M =
[[  5  32 -34 -63]
 [  4  -1   1   2]
 [ -3   0   1   2]
 [  9  32 -34 -62]
 [-13  33 -34 -63]
 [-29  -1   1   1]
 [-26  30 -32 -60]
 [-36  32 -33 -62]]
M[0,0]	5
M[:, 1]	[32, -1, 0, 32, 33, -1, 30, 32]
M[7,3]	-62
M[6,2]	-32
M[6,0]	-26
M[1,3]	2
M[0]	[5, 32, -34, -63]
M[5,1]	-1
M[2,2]	1
M[7,2]	-33
M[7,1]	32
M[2,1]	0
M[5,2]	1
M[3,1]	32
M[0,2]	-34

X = [-30  46  19 -66  62]
X[0]: -30
X[3]: -66

m =
[[563 704 764 380 377 408 547 764 728 768]
 [470 456 490 624 630 633 518 491 498 502]
 [699 692 784 396 463 475 727 792 713 761]
 [549 558 586 553 547 557 566 574 538 573]
 [700 425 641 658 575 550 469 627 630 684]
 [448 817 650 321 341 401 584 650 604 612]
 [497 446 651 601 548 551 415 633 629 688]
 [376 419 214 734 716 699 453 215 303 214]
 [367 473 312 661 653 653 466 312 369 310]
 [462 464 485 621 623 628 511 484 491 494]]
m[0][0]	563
m[2][4]	463
m[2][8]	713
m[8][2]	312
m[:, 2]	[764, 490, 784, 586, 641, 650, 651, 214, 312, 485]
m[4][7]	627
m[8]	[367, 473, 312, 661, 653, 653, 466, 312, 369, 310]
m[2][5]	475
m[4][0]	700
m[4][8]	630
m[:, 7]	[764, 491, 792, 574, 627, 650, 633, 215, 312, 484]
m[9][2]	485
m[6][9]	688
m[0][6]	547
m[7][6]	453
m[:, 0]	[563, 470, 699, 549, 700, 448, 497, 376, 367, 462]
m[5]	[448, 817, 650, 321, 341, 401, 584, 650, 604, 612]
m[2][3]	396
m[1][4]	630
m[3][9]	573
m[0][3]	380
m[4]	[700, 425, 641, 658, 575, 550, 469, 627, 630, 684]
m[0]	[563, 704, 764, 380, 377, 408, 547, 764, 728, 768]
m[2][1]	692
m[9][0]	462
m[3][2]	586
m[6]	[497, 446, 651, 601, 548, 551, 415, 633, 629, 688]
m[9][7]	484
m[9]	[462, 464, 485, 621, 623, 628, 511, 484, 491, 494]
m[6][5]	551
m[1][6]	518
m[4][4]	575
m[4][6]	469
m[6][7]	633

a =
[[-21  20  59   3]
 [ -4  13  50  11]
 [-20  36  48   9]
 [-19  45  54  13]]
a[0][0] -> -21
a[2][2] -> 48
a[:, 2] -> [59, 50, 48, 54]
a[3][2] -> 54
a[0][1] -> 20
a[1][0] -> -4
a[2][0] -> -20
a[1][2] -> 50

data = ((-1, -4, -26, 11, 3, -17, -3, 1, -12, -13, -28, -4), (-2, -3, -8, -3, 16, 2, -29, 1, 18, -9, 8, 22), (-14, 1, -14, -13, -1, -13, 20, 1, -19, -5, -12, -24), (-21, -4, -3, -29, 3, 16, 11, -6, 0, -2, -13, 1), (-25, -4, -6, -29, 1, 17, 12, -8, -1, -5, -13, -3), (-23, -11, -9, -15, -1, -13, -9, 1, -19, 11, -24, 4), (-22, -2, 12, 6, -15, -5, -22, 3, -14, 25, -1, 2), (-10, 17, -23, 13, 12, -2, 0, 13, -2, -3, 0, -24), (-4, -5, -23, 8, 4, 4, -4, -18, -2, -25, -25, 3), (-4, -16, -2, -28, 4, -26, -6, 2, -13, 6, -7, 17), (-23, -2, -4, -30, 2, 15, 11, -5, -1, -2, -13, -3), (19, 6, 5, 15, 0, 10, 5, -5, 15, -10, 22, -10), (27, -11, 1, 19, -9, -24, 2, 3, -5, -5, -14, 6), (8, 1, -7, 17, -13, 2, 19, 7, -5, 4, -21, -22))
Rows and columns are counted from 0.
(0, 0) => -1
(2, 10) => -12
(2, 11) => -24
(10, 3) => -30
(13, 2) => -7
(13, 7) => 7
(8, 5) => 4
(1, 7) => 1
(5, 8) => -19
(0, 4) => 3
(11, 5) => 10
(12, 11) => 6
(10, 0) => -23
(9, 3) => -28
(11, 1) => 6
(8, 1) => -5
(6, 2) => 12
(3, 8) => 0
(9, 6) => -6
(8, 3) => 8
(11, 6) => 5
(4, 10) => -13
(9, 5) => -26
(5, 7) => 1
(0, 10) => -28
(7, 3) => 13
(1, 6) => -29
(11, 2) => 5
(2, 6) => 20
(6, 6) => -22
(12, 5) => -24
(3, 3) => -29
(12, 1) => -11
(12, 10) => -14
(5, 5) => -13
(9, 2) => -2
(13, 9) => 4
(9, 8) => -13
(13, 0) => 8

x =
12,-3,14,-6,-6,-3
25,44,7,43,4,14
8,-36,5,8,-6,5
10,37,29,34,34,-3
16,31,11,12,13,16
Indices start at 0.
(0, 0) = 12
(1, 3) = 43
(4, 0) = 16
(3, 1) = 37
(2, 0) = 8
(2, 3) = 8
(3, 4) = 34
(4, 3) = 12
(4, 4) = 13
(0, 1) = -3
